Below are the code and all the weights of a small trained network. Each question names an input and a class and asks about switching units off, where a switched-off unit gives its printed mean instead of its output.

import numpy as np


def w(rows, s, z=0):
    codes = np.array(rows[::2]) - 128.0
    scale = np.full(codes.shape[1], s)
    scale[-1] = z or s
    return codes * scale


def norm(h):
    return h / np.sqrt((h * h).mean(-1, keepdims=True) + 1e-5)


def f(y):
    return np.maximum(y, 0)


def log_softmax(a):
    a = a - a.max(-1, keepdims=True)
    return a - np.log(np.exp(a).sum(-1, keepdims=True))


def net(x, mask):
    res = np.array(x, float).reshape(1, 8) / 4 @ E
    u = 0
    for l in range(2):
        y = f(norm(res) @ A[l][:, :-1].T + A[l][:, -1])
        res = res + np.where(mask[u : u + 11], y, B[l][:, -1]) @ B[l][:, :-1]
        u += 11
    return log_softmax(norm(res)[-1] @ U[:, :-1].T + U[:, -1])


A, B = {}, {}
E = w([
[123,214,133,222,118,190,102,36,95,220,135,67],'x0',
[159,106,139,139,143,245,138,144,158,52,110,201],'x1',
[89,151,44,128,182,185,155,199,136,181,131,98],'x2',
[127,77,184,77,73,96,119,229,69,143,70,70],'x3',
[203,144,184,150,126,104,104,108,45,76,85,20],'x4',
[118,137,164,124,164,131,172,148,115,207,32,173],'x5',
[224,115,57,191,55,215,151,91,253,218,181,110],'x6',
[100,110,141,128,52,12,104,48,146,153,95,140],'x7',
],0.0066)
A[0] = w([
[91,141,162,130,165,163,146,84,134,109,28,243,131],'0.n0',
[176,151,139,204,53,135,129,10,148,133,117,108,86],'0.n1',
[136,93,169,132,146,166,127,120,183,55,122,232,109],'0.n2',
[109,163,100,127,124,21,102,104,109,123,168,95,61],'0.n3',
[137,54,176,111,89,150,159,227,107,156,45,119,86],'0.n4',
[54,166,145,149,134,107,129,92,40,157,99,133,120],'0.n5',
[171,127,167,188,46,141,57,2,157,142,132,147,141],'0.n6',
[141,191,117,163,110,105,116,107,110,212,118,81,62],'0.n7',
[127,93,99,151,76,124,164,101,219,235,124,198,111],'0.n8',
[105,98,110,117,144,208,141,189,177,89,152,136,116],'0.n9',
[68,133,94,115,84,54,137,108,186,192,129,121,2],'0.n10',
],0.0075,0.0066)
B[0] = w([
[198,166,146,136,227,88,184,113,168,110,121,146,207],'0.n0',
[149,125,163,137,47,161,139,86,90,185,192,124,213],'0.n1',
[43,92,117,112,180,104,105,178,163,112,150,124,205],'0.n2',
[94,37,174,175,119,145,109,139,124,151,88,143,177],'0.n3',
[187,130,132,212,57,139,67,99,90,172,110,141,216],'0.n4',
[84,186,159,164,129,84,78,108,112,190,129,119,209],'0.n5',
[155,141,98,96,1,118,210,59,125,146,179,92,242],'0.n6',
[61,118,78,118,184,177,118,178,134,89,152,153,182],'0.n7',
[45,170,57,51,156,124,115,146,167,81,188,63,253],'0.n8',
[102,138,84,137,125,178,110,129,132,119,99,210,203],'0.n9',
[85,65,81,84,91,77,102,119,161,78,136,166,166],'0.n10',
],0.0084,0.0069)
A[1] = w([
[169,83,162,128,112,12,127,113,136,121,72,147,75],'1.n0',
[145,86,133,108,89,164,125,190,83,142,69,121,28],'1.n1',
[155,59,183,115,137,62,137,141,129,88,84,106,78],'1.n2',
[165,153,82,146,107,167,149,115,124,158,160,69,147],'1.n3',
[152,194,94,137,175,211,137,141,136,158,134,80,77],'1.n4',
[176,100,160,124,114,133,124,160,151,125,82,162,93],'1.n5',
[121,107,128,75,108,95,147,121,133,64,149,89,66],'1.n6',
[155,95,138,126,99,63,119,111,105,129,111,118,2],'1.n7',
[91,146,177,144,158,87,103,112,86,157,133,122,122],'1.n8',
[156,94,114,125,152,157,116,167,115,46,131,162,135],'1.n9',
[133,158,145,104,148,99,168,89,113,121,110,224,177],'1.n10',
],0.011,0.0034)
B[1] = w([
[233,240,138,197,224,94,148,124,97,158,70,77,221],'1.n0',
[240,113,152,156,39,161,81,83,56,143,102,166,181],'1.n1',
[193,249,77,126,114,49,105,147,164,213,98,117,199],'1.n2',
[161,73,254,127,180,158,177,105,122,64,118,144,255],'1.n3',
[224,55,241,153,187,161,196,152,123,100,67,108,229],'1.n4',
[109,122,84,195,126,102,28,155,85,150,72,158,168],'1.n5',
[212,167,101,101,134,47,141,134,180,187,201,127,190],'1.n6',
[142,153,161,134,207,165,152,141,92,119,100,98,182],'1.n7',
[91,162,96,188,116,72,65,153,87,117,94,156,238],'1.n8',
[70,64,96,30,115,186,127,159,197,132,137,140,209],'1.n9',
[217,168,127,113,218,93,155,176,204,120,116,15,200],'1.n10',
],0.007,0.0069)
U = w([
[107,155,47,43,81,51,154,99,204,131,210,117,131],'0',
[101,115,93,111,114,105,165,108,76,83,109,176,1],'1',
[154,202,140,176,194,69,84,161,75,149,59,117,162],'2',
[191,118,201,154,75,178,186,55,84,140,169,100,160],'3',
[161,71,83,107,52,185,60,184,82,120,90,192,102],'4',
[88,81,100,79,221,207,165,184,197,87,140,155,138],'5',
[4,138,111,157,83,86,54,104,41,151,138,110,90],'6',
],0.014,0.008)

Each question gives the input, the list of numbers given to net, and the class t.
The units are the neurons (one row each of A and B). Each row of codes is followed by its name. A weight is (code - 128) times the scale printed after its matrix; where a second scale follows, it is the last column's (A, B and U).
mask holds one flag per neuron, layer by layer. A switched-off neuron (its flag False) gives its mean, the last column of its row in B, instead of its output. The means were averaged over made-up inputs and are rounded, as every weight is.
A unit's drop is (log p(t) with every unit on - log p(t) with that unit switched off) / (log p(t) with every unit on - log p(t) with every unit switched off).
The circuit of an input: a set's keep is (log p(t) with only the set's units on - log p(t) with every unit switched off) / (log p(t) with every unit on - log p(t) with every unit switched off). Starting from the 12 units with the biggest drops (on a tie, the unit counted first), units are removed one at a time, each time the one whose removal leaves the highest keep (on an exact tie, the one counted first), for as long as the keep stays at least 0.8.
units of the circuit, in order: the units of the circuit, biggest drop first
k most important neurons: the k neurons with the biggest drops, biggest first
top k neurons in layer l: the k neurons of layer l with the biggest drops, biggest first
drop when u is switched off: that unit's drop, to one decimal
input [1,5,0,3,1,-2,5,-6], class 4: most important neuron : (0.n8)
input [-6,-8,7,-1,0,-5,-7,7], class 2: units of the circuit, in order : (1.n0, 0.n8)
input [8,5,6,6,-7,0,3,6], class 5: units of the circuit, in order : (1.n4, 0.n8)
input [4,-3,1,-5,0,4,2,0], class 3: 2 most important neurons : (1.n3, 0.n1)
input [-4,8,-8,1,2,1,-1,0], class 2: 2 most important neurons : (0.n8, 1.n0)
input [-5,-6,6,-3,8,-7,3,-8], class 5: 2 most important neurons : (0.n6, 1.n9)
input [-2,6,5,-2,8,7,3,-1], class 5: top 3 neurons in layer 1 : (1.n9, 1.n0, 1.n8)
input [-7,-5,-8,5,2,-7,7,0], class 3: 3 most important neurons : (0.n8, 0.n6, 0.n2)
input [-3,6,-7,-6,4,8,5,-3], class 5: top 2 neurons in layer 0 : (0.n2, 0.n0)
input [-3,3,-1,-8,6,-7,-2,-2], class 0: units of the circuit, in order : (1.n6, 1.n4)
input [-7,7,3,7,0,-8,8,-2], class 4: top 3 neurons in layer 0 : (0.n8, 0.n4, 0.n0)
input [-6,7,3,3,2,5,3,-4], class 4: top 2 neurons in layer 0 : (0.n4, 0.n8)
input [6,-2,-4,-4,-5,6,0,-1], class 0: 2 most important neurons : (0.n8, 0.n4)
input [-8,-6,-7,-2,-1,-1,-2,7], class 2: units of the circuit, in order : (1.n0)
input [-2,-3,-3,-6,2,1,1,-4], class 3: 2 most important neurons : (1.n3, 0.n8)
input [-5,7,-7,5,-1,7,-1,-2], class 2: top 2 neurons in layer 0 : (0.n0, 0.n4)
input [5,-2,4,-3,-5,0,0,1], class 5: top 3 neurons in layer 1 : (1.n4, 1.n2, 1.n3)
input [0,-3,6,-1,5,-6,8,3], class 3: drop when 1.n3 is switched off : 0.4
input [-3,4,3,8,-5,5,2,0], class 4: drop when 0.n4 is switched off : 1.3
input [-7,5,8,7,7,4,0,1], class 4: units of the circuit, in order : (1.n1)
input [8,-5,-4,2,-4,-3,-7,-8], class 6: drop when 1.n0 is switched off : 0.2
